Below are the code and all the weights of a small trained network. Each question names an input and a class and asks about switching units off, where a switched-off unit gives its printed mean instead of its output.

import numpy as np


def w(rows, s, z=0):
    codes = np.array(rows[::2]) - 128.0
    scale = np.full(codes.shape[1], s)
    scale[-1] = z or s
    return codes * scale


def f(y):
    return y / 2 * (1 + np.tanh(0.7978845608 * (y + 0.044715 * y**3)))


def log_softmax(a):
    a = a - a.max(-1, keepdims=True)
    return a - np.log(np.exp(a).sum(-1, keepdims=True))


def net(x, mask):
    res = np.array(x, float).reshape(1, 4) / 4 @ E
    y = f(res @ A[0][:, :-1].T + A[0][:, -1])
    res = res + np.where(mask, y, B[0][:, -1]) @ B[0][:, :-1]
    return log_softmax(res[-1] @ U[:, :-1].T + U[:, -1])


A, B = {}, {}
E = w([
[198,86,93,202,20,85,88,142,120,204],'x0',
[77,166,99,183,142,52,217,54,45,159],'x1',
[132,167,220,117,83,57,48,135,45,37],'x2',
[201,254,73,145,117,205,120,85,133,94],'x3',
],0.0064)
A[0] = w([
[180,113,142,85,122,187,47,214,207,105,103],'neuron 1',
[56,157,136,21,215,154,149,117,138,68,156],'neuron 2',
[80,159,85,174,125,71,190,56,54,147,57],'neuron 3',
[175,89,143,92,125,179,59,216,195,101,63],'neuron 4',
[71,157,162,59,210,150,176,115,157,48,140],'neuron 5',
[125,161,185,115,104,60,58,143,38,50,46],'neuron 6',
[88,160,150,35,231,153,147,110,140,82,45],'neuron 7',
[158,213,79,142,122,205,124,64,161,117,192],'neuron 8',
[193,91,94,206,29,104,97,151,137,165,117],'neuron 9',
[123,99,66,138,178,172,189,111,214,196,84],'neuron 10',
[111,100,68,167,167,188,186,112,206,202,5],'neuron 11',
[215,86,99,200,45,97,90,144,131,183,158],'neuron 12',
[50,19,190,86,138,52,139,189,120,144,208],'neuron 13',
[133,192,225,119,74,65,90,119,46,22,104],'neuron 14',
[213,219,103,153,110,195,136,71,133,85,91],'neuron 15',
[212,232,80,149,126,195,110,75,106,96,141],'neuron 16',
[168,87,133,54,108,183,50,225,199,126,103],'neuron 17',
[81,138,147,201,153,83,193,22,62,189,3],'neuron 18',
[210,113,125,200,48,88,118,142,130,198,110],'neuron 19',
[63,3,149,118,158,92,154,167,149,164,119],'neuron 20',
[121,111,64,135,177,171,202,127,195,208,73],'neuron 21',
[101,157,91,178,144,64,181,68,58,152,17],'neuron 22',
],0.0052,0.00057)
B[0] = w([
[90,200,76,36,179,20,204,155,99,83,208],'neuron 1',
[103,132,205,113,96,78,89,42,93,234,224],'neuron 2',
[95,204,68,30,182,48,184,197,148,66,239],'neuron 3',
[91,200,49,28,166,50,204,161,110,69,197],'neuron 4',
[110,159,208,108,93,105,89,34,111,243,220],'neuron 5',
[238,200,168,192,120,105,82,164,195,103,227],'neuron 6',
[88,130,225,82,101,75,75,38,103,222,209],'neuron 7',
[173,87,183,158,62,163,163,167,84,160,210],'neuron 8',
[57,159,168,69,133,76,80,40,105,228,221],'neuron 9',
[221,196,203,192,105,70,74,153,211,104,223],'neuron 10',
[254,185,160,186,110,58,80,141,209,115,222],'neuron 11',
[65,162,196,70,122,96,112,45,122,212,230],'neuron 12',
[175,51,169,163,51,180,207,182,55,153,242],'neuron 13',
[233,172,186,206,144,93,56,177,211,106,254],'neuron 14',
[155,34,162,120,45,172,219,164,23,143,213],'neuron 15',
[160,32,168,154,54,178,236,181,14,161,226],'neuron 16',
[97,214,66,39,180,46,214,166,120,80,212],'neuron 17',
[130,187,67,58,165,68,190,177,115,65,247],'neuron 18',
[58,163,176,48,160,73,78,33,97,216,219],'neuron 19',
[213,63,191,187,37,169,179,186,47,142,217],'neuron 20',
[205,182,190,176,118,66,85,162,204,108,225],'neuron 21',
[87,222,34,37,209,45,183,175,151,56,225],'neuron 22',
],0.0047,0.0044)
U = w([
[101,159,79,56,176,96,166,154,126,86,120],'0',
[95,128,161,100,125,120,82,1,115,190,121],'1',
[177,148,149,204,130,117,77,156,194,106,117],'2',
[141,64,144,155,84,162,185,165,52,138,129],'3',
[86,102,100,147,152,170,95,114,131,114,213],'4',
[53,54,40,181,182,207,64,62,162,55,1],'5',
[88,55,47,156,173,204,62,77,153,71,13],'6',
[81,71,57,150,166,199,83,65,158,75,9],'7',
],0.012,0.0089)

Each question gives the input, the list of numbers given to net, and the class t.
The units are the neurons (one row each of A and B). Each row of codes is followed by its name. A weight is (code - 128) times the scale printed after its matrix; where a second scale follows, it is the last column's (A, B and U).
mask holds one flag per neuron, in row order. A switched-off neuron (its flag False) gives its mean, the last column of its row in B, instead of its output. The means were averaged over made-up inputs and are rounded, as every weight is.
A unit's drop is (log p(t) with every unit on - log p(t) with that unit switched off) / (log p(t) with every unit on - log p(t) with every unit switched off).
The circuit of an input: a set's keep is (log p(t) with only the set's units on - log p(t) with every unit switched off) / (log p(t) with every unit on - log p(t) with every unit switched off). Starting from the 12 units with the biggest drops (on a tie, the unit counted first), units are removed one at a time, each time the one whose removal leaves the highest keep (on an exact tie, the one counted first), for as long as the keep stays at least 0.8.
circuit, biggest first: the units of the circuit, biggest drop first
k most important neurons: the k neurons with the biggest drops, biggest first
drop when u is switched off: that unit's drop, to one decimal
input [2,-6,-6,1], class 0: 2 most important neurons -> (neuron 17; neuron 1)
input [2,0,2,-3], class 4: 2 most important neurons -> (neuron 16; neuron 15)
input [-8,-1,7,-3], class 1: circuit, biggest first -> (neuron 5)
input [-4,5,-1,6], class 3: circuit, biggest first -> (neuron 16; neuron 15)
input [-5,5,5,6], class 3: circuit, biggest first -> (neuron 16; neuron 15)
input [-1,8,0,-6], class 0: 3 most important neurons -> (neuron 22; neuron 3; neuron 18)
input [-5,-2,-7,8], class 3: 2 most important neurons -> (neuron 16; neuron 15)
input [8,-8,-5,6], class 0: 3 most important neurons -> (neuron 17; neuron 1; neuron 4)
input [3,5,7,0], class 2: 2 most important neurons -> (neuron 14; neuron 6)
input [-3,4,2,-5], class 3: 2 most important neurons -> (neuron 13; neuron 20)
input [8,3,3,-8], class 1: 2 most important neurons -> (neuron 19; neuron 9)
input [-4,-6,-3,-7], class 3: 2 most important neurons -> (neuron 20; neuron 13)
input [-8,7,8,8], class 1: 3 most important neurons -> (neuron 5; neuron 7; neuron 2)
input [6,8,-7,-2], class 0: circuit, biggest first -> (neuron 22)
input [4,3,8,0], class 2: 2 most important neurons -> (neuron 14; neuron 6)
input [-5,5,3,6], class 3: 2 most important neurons -> (neuron 16; neuron 15)
input [5,-8,-6,7], class 0: 3 most important neurons -> (neuron 1; neuron 17; neuron 4)
input [7,-8,-8,3], class 0: 3 most important neurons -> (neuron 17; neuron 1; neuron 4)
input [2,8,5,6], class 0: drop when neuron 22 is switched off -> 0.2
input [2,-3,-3,7], class 3: drop when neuron 15 is switched off -> 0.1
input [8,-7,-5,-7], class 1: circuit, biggest first -> (neuron 9)
input [-3,3,-5,-2], class 2: drop when neuron 21 is switched off -> 0.1
input [8,-1,-1,7], class 1: drop when neuron 12 is switched off -> 0.3
